Here is a tiny trained network, its code and every weight. The questions are about switching its units off for an input and a target symbol, where a switched-off unit gives its printed mean instead of its output.

import numpy as np


def w(rows, s, z=0):
    codes = np.array(rows[::2]) - 128.0
    scale = np.full(codes.shape[1], s)
    scale[-1] = z or s
    return codes * scale


def f(y):
    return np.maximum(y, 0)


def softmax(a):
    e = np.exp(a - a.max(-1, keepdims=True))
    return e / e.sum(-1, keepdims=True)


def log_softmax(a):
    a = a - a.max(-1, keepdims=True)
    return a - np.log(np.exp(a).sum(-1, keepdims=True))


def net(x, mask):
    ids = ['αγδεζηθλμξπστφψω'.index(c) for c in x.split()]
    T = len(ids)
    res = E[ids] + P[:T]
    q, k, v = (res @ M[0].T for M in (Q, K, V))
    z = softmax(np.where(np.tri(T) > 0, q @ k.T / 3**0.5, -1e9)) @ v
    res = res + np.where(mask[0], z, O[0][:, -1]) @ O[0][:, :-1]
    y = f(res @ A[0][:, :-1].T + A[0][:, -1])
    res = res + np.where(mask[1:9], y, B[0][:, -1]) @ B[0][:, :-1]
    return log_softmax(res[-1] @ U[:, :-1].T + U[:, -1])


Q, K, V, O, A, B = {}, {}, {}, {}, {}, {}
E = w([
[88,132,116,168,174,162],'α',
[44,194,132,66,214,83],'γ',
[18,26,106,42,79,78],'δ',
[77,101,121,29,237,195],'ε',
[104,215,124,24,164,59],'ζ',
[111,124,179,76,123,110],'η',
[70,154,139,88,131,92],'θ',
[57,144,101,196,126,154],'λ',
[139,139,248,53,122,204],'μ',
[143,200,193,15,193,118],'ξ',
[116,150,162,192,134,193],'π',
[94,44,66,48,146,115],'σ',
[95,120,170,115,88,112],'τ',
[102,157,107,127,167,134],'φ',
[130,182,122,173,138,101],'ψ',
[104,173,83,145,180,120],'ω',
],0.018)
P = w([
[100,43,173,209,158,2],'0',
[158,214,128,112,100,76],'1',
[179,214,206,112,114,167],'2',
[123,217,132,86,121,134],'3',
[143,185,182,117,95,174],'4',
[95,192,131,100,101,158],'5',
[152,204,187,87,136,168],'6',
[69,166,102,105,104,129],'7',
],0.0083)
Q[0] = w([
[217,2,125,70,91,83],'H1',
[130,111,150,134,105,58],'H1',
[149,52,130,61,131,80],'H1',
],0.008)
K[0] = w([
[163,156,38,69,1,218],'H1',
[145,202,55,131,78,44],'H1',
[178,213,69,118,152,197],'H1',
],0.0076)
V[0] = w([
[135,173,122,70,174,5],'H1',
[166,212,128,67,115,109],'H1',
[142,106,219,111,2,171],'H1',
],0.0097)
O[0] = w([
[121,49,165,143,14,156,254],'H1',
[179,154,77,76,46,227,152],'H1',
[163,254,127,58,95,171,103],'H1',
],0.0087,0.0089)
A[0] = w([
[33,147,171,94,80,99,154],'N1',
[110,233,141,160,235,77,135],'N2',
[164,206,46,254,122,122,165],'N3',
[227,110,86,229,91,132,253],'N4',
[109,178,165,130,203,86,164],'N5',
[118,116,94,98,60,111,181],'N6',
[117,39,107,113,185,74,189],'N7',
[149,129,186,205,78,162,77],'N8',
],0.0097,0.0053)
B[0] = w([
[247,123,232,88,73,59,254],'N1',
[212,104,75,161,124,138,169],'N2',
[80,255,89,122,116,108,147],'N3',
[6,147,83,28,143,145,158],'N4',
[153,130,152,114,149,101,166],'N5',
[164,152,142,169,232,207,210],'N6',
[110,100,173,209,54,214,194],'N7',
[167,96,67,93,162,54,178],'N8',
],0.0083,0.012)
U = w([
[237,104,214,107,121,16,143],'α',
[71,177,215,118,85,138,254],'γ',
[89,139,76,47,52,162,135],'δ',
[30,179,240,151,208,155,63],'ε',
[177,189,106,236,111,97,48],'ζ',
[213,166,87,190,214,93,93],'η',
[112,254,71,184,113,216,190],'θ',
[106,107,105,73,129,37,91],'λ',
[127,95,33,41,177,163,152],'μ',
[26,154,128,130,104,174,111],'ξ',
[104,165,139,166,110,80,92],'π',
[145,41,64,140,106,110,58],'σ',
[144,187,135,164,129,85,29],'τ',
[38,166,121,102,87,39,134],'φ',
[105,179,117,126,94,73,134],'ψ',
[173,111,137,199,228,129,101],'ω',
],0.0066,0.0038)

Each question gives the input, a string of symbols that net reads in full, and the target symbol t.
The units are the heads (3 rows each of Q, K, V and O) and the neurons (one row each of A and B). Each row of codes is followed by its name. A weight is (code - 128) times the scale printed after its matrix; where a second scale follows, it is the last column's (O, A, B and U).
mask holds one flag per unit, heads first, then neurons. A switched-off unit (its flag False) gives its mean, the last column of its rows in O or B, instead of its output. The means were averaged over made-up inputs and are rounded, as every weight is.
A unit's drop is (log p(t) with every unit on - log p(t) with that unit switched off) / (log p(t) with every unit on - log p(t) with every unit switched off).
The circuit of an input: a set's keep is (log p(t) with only the set's units on - log p(t) with every unit switched off) / (log p(t) with every unit on - log p(t) with every unit switched off). Starting from all 9 units, units are removed one at a time, each time the one whose removal leaves the highest keep (on an exact tie, the one counted first), for as long as the keep stays at least 0.8.
circuit, biggest first: the units of the circuit, biggest drop first
most important unit: the unit with the biggest drop
top k neurons: the k neurons with the biggest drops, biggest first
drop when u is switched off: that unit's drop, to one decimal
input α δ τ γ μ γ π, target ω: top 2 neurons	N1, N2
input δ α γ η λ π, target α: most important unit	H1
input ξ μ σ μ θ φ μ λ, target δ: circuit, biggest first	H1, N4
input π θ μ ζ μ γ ψ, target η: circuit, biggest first	H1, N2
input μ γ α η τ φ φ, target θ: circuit, biggest first	H1, N1
input λ π μ ψ, target ζ: circuit, biggest first	H1, N2, N3, N7
input ζ θ μ ω ψ, target μ: circuit, biggest first	N4, H1, N8, N6
input ζ λ φ, target μ: top 2 neurons	N4, N8
input δ ε φ ξ θ μ φ λ, target α: circuit, biggest first	H1, N1
input ξ ε π, target δ: circuit, biggest first	N4, H1
input φ μ σ, target μ: circuit, biggest first	H1, N1
input ε π ε, target ε: top 4 neurons	N1, N7, N8, N2
input ζ ε γ τ ζ γ γ θ, target α: top 4 neurons	N1, N8, N7, N3
input μ δ η ω, target θ: top 3 neurons	N3, N1, N8
input α ξ α, target ω: top 2 neurons	N2, N1
input γ ζ μ γ π φ σ ω, target σ: top neuron	N8
input μ ξ γ π α, target θ: top 2 neurons	N1, N3
input π α μ ε ξ φ π, target η: circuit, biggest first	H1, N2
input ζ ω γ γ γ ω, target μ: top 3 neurons	N4, N8, N6
input μ ω μ φ τ π, target θ: top neuron	N3
input φ δ ζ γ, target α: drop when N8 is switched off	-0.1
input γ ξ λ ψ θ φ, target σ: drop when N1 is switched off	0.0
input ξ λ ψ θ π γ μ π, target δ: drop when N4 is switched off	0.6
